Below is a small trained network, with its code and all its weights. Each question gives an input and a target symbol and asks what happens when units are switched off, that is, made to give their printed mean instead of their output.

import numpy as np


def w(rows, s, z=0):
    codes = np.array(rows[::2]) - 128.0
    scale = np.full(codes.shape[1], s)
    scale[-1] = z or s
    return codes * scale


def f(y):
    return y / 2 * (1 + np.tanh(0.7978845608 * (y + 0.044715 * y**3)))


def softmax(a):
    e = np.exp(a - a.max(-1, keepdims=True))
    return e / e.sum(-1, keepdims=True)


def log_softmax(a):
    a = a - a.max(-1, keepdims=True)
    return a - np.log(np.exp(a).sum(-1, keepdims=True))


def net(x, mask):
    ids = ['ΓΘΛΞΠΨαβδημσφ'.index(c) for c in x.split()]
    T = len(ids)
    res = E[ids] + P[:T]
    r = res
    for j in range(3):
        rows = slice(4 * j, 4 * j + 4)
        q, k, v = (r @ M[0][rows].T for M in (Q, K, V))
        z = softmax(np.where(np.tri(T) > 0, q @ k.T / 4**0.5, -1e9)) @ v
        o = O[0][rows]
        res = res + np.where(mask[j], z, o[:, -1]) @ o[:, :-1]
    y = f(res @ A[0][:, :-1].T + A[0][:, -1])
    res = res + np.where(mask[3:19], y, B[0][:, -1]) @ B[0][:, :-1]
    return log_softmax(res[-1] @ U[:, :-1].T + U[:, -1])


Q, K, V, O, A, B = {}, {}, {}, {}, {}, {}
E = w([
[126,134,161,80],'Γ',
[90,132,214,72],'Θ',
[146,136,188,83],'Λ',
[119,136,110,205],'Ξ',
[133,135,141,88],'Π',
[170,120,119,109],'Ψ',
[91,121,197,240],'α',
[124,143,57,193],'β',
[112,136,109,216],'δ',
[170,112,101,245],'η',
[176,127,18,151],'μ',
[89,124,106,98],'σ',
[177,164,27,28],'φ',
],0.012)
P = w([
[141,167,136,131],'0',
[62,115,116,135],'1',
[188,81,139,120],'2',
[107,252,123,144],'3',
[97,36,121,129],'4',
[213,149,137,127],'5',
],0.012)
Q[0] = w([
[134,124,165,121],'h1',
[99,118,176,116],'h1',
[116,150,149,145],'h1',
[91,136,119,146],'h1',
[198,87,94,132],'h2',
[251,168,137,84],'h2',
[126,204,115,137],'h2',
[46,36,157,142],'h2',
[120,116,128,115],'h3',
[151,123,151,113],'h3',
[122,127,105,86],'h3',
[135,132,104,76],'h3',
],0.018)
K[0] = w([
[138,118,155,127],'h1',
[131,113,168,159],'h1',
[105,115,146,126],'h1',
[103,109,117,151],'h1',
[62,103,136,110],'h2',
[105,28,95,125],'h2',
[172,76,157,117],'h2',
[122,255,113,146],'h2',
[118,139,133,125],'h3',
[108,116,114,127],'h3',
[114,137,153,86],'h3',
[106,125,144,81],'h3',
],0.021)
V[0] = w([
[59,138,87,125],'h1',
[154,152,41,88],'h1',
[200,142,140,138],'h1',
[197,122,167,117],'h1',
[120,103,1,244],'h2',
[42,170,73,68],'h2',
[43,133,208,184],'h2',
[33,156,58,128],'h2',
[81,130,135,113],'h3',
[87,137,152,63],'h3',
[169,127,106,177],'h3',
[142,139,117,208],'h3',
],0.0086)
O[0] = w([
[187,159,131,137,72],'h1',
[173,144,95,72,66],'h1',
[100,104,107,119,167],'h1',
[74,109,124,114,185],'h1',
[11,146,109,106,5],'h2',
[166,195,122,103,78],'h2',
[123,146,155,228,179],'h2',
[103,202,117,117,57],'h2',
[151,150,131,118,117],'h3',
[154,135,142,109,116],'h3',
[78,115,110,150,140],'h3',
[82,130,115,165,159],'h3',
],0.012,0.0026)
A[0] = w([
[115,62,156,135,195],'n1',
[97,197,84,29,3],'n2',
[139,119,21,172,125],'n3',
[125,42,161,71,149],'n4',
[125,92,149,129,171],'n5',
[158,141,122,9,211],'n6',
[185,67,105,165,97],'n7',
[121,134,168,156,225],'n8',
[162,134,63,188,16],'n9',
[215,111,94,104,120],'n10',
[136,63,118,59,217],'n11',
[139,159,143,115,131],'n12',
[72,153,70,153,149],'n13',
[113,121,158,167,179],'n14',
[153,130,51,187,44],'n15',
[154,246,152,132,245],'n16',
],0.011,0.0046)
B[0] = w([
[110,102,83,137,246],'n1',
[162,143,254,96,176],'n2',
[126,133,139,19,192],'n3',
[110,78,107,103,215],'n4',
[116,111,101,138,189],'n5',
[172,149,22,145,248],'n6',
[72,115,186,123,253],'n7',
[116,131,100,168,238],'n8',
[37,134,102,68,162],'n9',
[198,161,212,126,252],'n10',
[156,58,87,81,217],'n11',
[126,154,121,111,140],'n12',
[170,99,197,100,223],'n13',
[130,114,103,157,222],'n14',
[55,129,111,36,171],'n15',
[40,252,82,145,210],'n16',
],0.0092,0.0059)
U = w([
[157,138,102,151,132],'Γ',
[160,175,224,180,81],'Θ',
[202,50,191,140,146],'Λ',
[112,145,147,144,182],'Ξ',
[158,136,51,163,183],'Π',
[147,82,1,134,46],'Ψ',
[122,120,88,241,134],'α',
[110,167,205,83,81],'β',
[104,147,154,144,175],'δ',
[66,68,118,92,159],'η',
[130,118,180,40,3],'μ',
[92,191,54,125,199],'σ',
[151,146,93,70,75],'φ',
],0.0086,0.0038)

Each question gives the input, a string of symbols that net reads in full, and the target symbol t.
The units are the heads (4 rows each of Q, K, V and O) and the neurons (one row each of A and B). Each row of codes is followed by its name. A weight is (code - 128) times the scale printed after its matrix; where a second scale follows, it is the last column's (O, A, B and U).
mask holds one flag per unit, heads first, then neurons. A switched-off unit (its flag False) gives its mean, the last column of its rows in O or B, instead of its output. The means were averaged over made-up inputs and are rounded, as every weight is.
A unit's drop is (log p(t) with every unit on - log p(t) with that unit switched off) / (log p(t) with every unit on - log p(t) with every unit switched off).
The circuit of an input: a set's keep is (log p(t) with only the set's units on - log p(t) with every unit switched off) / (log p(t) with every unit on - log p(t) with every unit switched off). Starting from the 12 units with the biggest drops (on a tie, the unit counted first), units are removed one at a time, each time the one whose removal leaves the highest keep (on an exact tie, the one counted first), for as long as the keep stays at least 0.8.
circuit, biggest first: the units of the circuit, biggest drop first
most important unit: the unit with the biggest drop
top k neurons: the k neurons with the biggest drops, biggest first
which heads matter: for each layer, one digit per head in row order, 1 if its drop is at least 0.15 and else 0, layers parted by /
drop when u is switched off: that unit's drop, to one decimal
input Ξ Π σ η, target σ: top 2 neurons : n16; n10
input δ δ β σ α, target α: most important unit : h1
input Λ β Π, target β: circuit, biggest first : h2; n2
input Λ φ Λ Θ Ψ, target Θ: which heads matter : 010
input η Λ Θ, target η: top 3 neurons : n6; n4; n10
input α Λ Ψ, target Λ: circuit, biggest first : h2; n16; n10
input δ Λ Λ Λ σ Θ, target σ: circuit, biggest first : h2; n16
input Θ Ψ β Λ Λ σ, target Λ: top 2 neurons : n10; n16
input Λ Π σ Λ, target σ: top 2 neurons : n16; n6
input η Γ Γ φ, target φ: top 2 neurons : n6; n10
input Γ η Λ, target η: circuit, biggest first : h2; h1
input Λ Λ Π, target Λ: circuit, biggest first : h2; n10; n16
input α Π η η β, target η: which heads matter : 001
input Θ Γ μ μ, target μ: circuit, biggest first : n2; h2
input η α δ, target η: most important unit : h3
input η σ σ σ β, target σ: which heads matter : 110
input Λ Θ Θ φ Π, target φ: top 2 neurons : n6; n2
input η Λ η σ μ Π, target μ: circuit, biggest first : h2; n2
input Λ β φ, target φ: top 2 neurons : n6; n2
input α Π β Λ η σ, target η: circuit, biggest first : h2
input Ξ Λ β σ, target β: top 2 neurons : n2; n13
input Θ Θ η, target η: drop when n15 is switched off : 0.4
input η Ψ Ξ, target η: drop when n2 is switched off : 0.0
input Λ α η β Λ, target β: drop when h2 is switched off : 2.5
input δ μ Λ, target μ: drop when h2 is switched off : 2.3
